[[ 0.819  1.597  1.898 -1.747  1.219  2.117]
 [ 2.192 -0.563  1.483 -0.568 -0.080  1.803]
 [ 0.411  1.290 -0.491 -1.036 -1.735 -1.453]] -0.080

[[  1.84  -4.92  -4.17 -11.47  -5.08  -2.22 -12.36]
 [-16.21  -8.59 -15.03   1.72  -6.99 -16.48  13.83]] -16.48

[[ 132.97   61.07  -63.52  117.55  169.77]
 [  53.66  163.57 -116.49  -10.46  -79.59]] -10.46

[[-204.690 -226.545 -117.811   99.454 -142.945  117.064  -56.832]
 [ -13.886  -74.796 -171.169  -65.106 -176.719  -21.452   46.985]] -21.452

[[ 21.064 -18.091   9.139   4.757 -12.798  -3.563]
 [ -7.714  -9.057   2.950 -20.076  -1.273 -16.599]
 [ 24.027  -8.749 -12.305 -17.972 -20.273  -2.257]] -1.273

[[ 15.716  15.204  -9.088  -8.793  -8.773  -9.585]
 [  7.207 -17.522 -15.127 -14.101 -13.197 -14.691]
 [  5.106 -17.016   5.385   5.791   3.799   6.848]] -13.197
---
[ 1.866 -1.971 -0.568 -0.697 -0.495 -0.756  1.616] gives -0.697

[ -3.3   2.9 -14.0  10.1] gives -3.3

[-0.07 -0.19  0.02 -0.14  0.10] gives -0.19

[  3.485  14.683 -12.485   9.363] gives 3.485

[-0.06  0.15  0.12  0.10 -0.18] gives 0.15

[[-12.098 -10.764 -10.959 -11.356 -11.302]
 [-10.834   6.298   7.450   4.973  11.467]] gives 6.298

[ 0.07 -0.06 -0.15  0.14 -0.07] gives -0.06

[ 0.290 -0.643 -1.990  0.088  1.824 -0.829 -0.167] gives 0.088
---
+5.06, -0.07, -7.80, +0.33, -1.98, +2.37, +0.83 out +0.33, +5.06

-0.83, +2.17, -5.99, +4.49, +2.74, +0.35, +3.04
+0.89, -2.43, -6.85, -0.50, +4.19, +0.88, +1.68
-2.96, +1.76, +6.92, -0.22, +4.44, -1.60, +2.52
out -0.50, +6.92

+8.21, -4.25, -0.92, -2.80, +2.08, +4.87, +1.96 out -2.80, +8.21

-2.30, +3.27, -4.64, +5.47, +7.42, +0.77, +1.01 out +5.47, +7.42

+7.05, -1.95, +0.04, +5.73, +1.50, +1.03, +0.00 out +5.73, +7.05

-5.32, +0.87, +7.20, +3.35, -6.93 out +7.20, +7.20

-5.50, -1.83, -6.95, -0.23, +5.79, -0.42, +3.24 out -0.23, +5.79

+2.57, -2.17, +3.70, +4.67, -1.59, +0.62, +2.71
+8.19, -2.13, +2.25, -4.11, +2.57, +0.39, +4.43
+8.26, +3.00, -3.84, +4.40, -2.30, +2.00, -1.54
out -4.11, +8.26

-0.78, -3.85, -6.21, +0.98, +4.31, +1.65, -3.93 out +0.98, +4.31

+2.22, -4.94, +3.96, +6.67, +2.69 out +3.96, +6.67
---
-7.01, +2.13, +0.95, +2.26, -1.34
-5.37, -2.18, +0.99, -1.43, +4.47
-4.46, -5.04, +7.71, -2.63, -7.66
-> +2.13

+4.50, -0.45, +5.57, -5.49, -1.02
+3.05, -1.62, +6.43, -5.21, +2.04
-2.76, -1.67, -1.23, +2.69, +3.38
-> -0.45

+1.20, -6.39, +2.15, +3.58
-2.05, -4.22, +2.92, +1.69
+4.64, +3.82, +1.54, -2.71
-> -6.39

-2.38, -1.15, +0.11, -7.15, -3.12, -1.61
-4.24, -1.77, +4.72, -1.33, +2.17, -4.44
-2.79, -1.34, +0.70, -6.95, -2.72, -2.08
-> -1.15

+2.23, +2.03, +4.22, +2.74
+4.00, +2.22, +3.99, +4.85
+4.09, +3.05, +4.85, +6.72
-> +2.03

-1.47, -0.95, -0.15, +2.42, -2.01
-3.97, +3.12, +3.56, -6.42, -4.32
-5.07, +3.88, +4.44, -8.19, -5.53
-> -0.95

-6.04, +6.78, +7.47, +6.56, -6.16
-0.15, -3.64, +5.42, -5.18, -4.15
-6.45, +7.19, -7.37, +6.32, +6.35
-> +6.78

+3.03, -2.22, +4.79, -7.05
-2.77, -5.64, +2.28, +4.46
+1.29, -6.13, -3.90, -3.88
-> -2.22

-0.63, -1.27, -5.09, +1.51, +3.05, +2.46, +0.57
-5.02, -5.82, -1.36, +1.99, +3.77, +0.17, -0.62
+0.61, +7.23, +8.09, -0.78, +3.69, +4.62, +3.85
-> -1.27

-3.56, +3.30, -0.95, +5.28, +1.51, +5.89, -1.74
+0.88, -1.67, -2.00, -3.33, -3.88, +5.61, +1.95
-1.24, +1.08, -2.62, +2.54, -1.43, -6.08, +0.46
-> +3.30
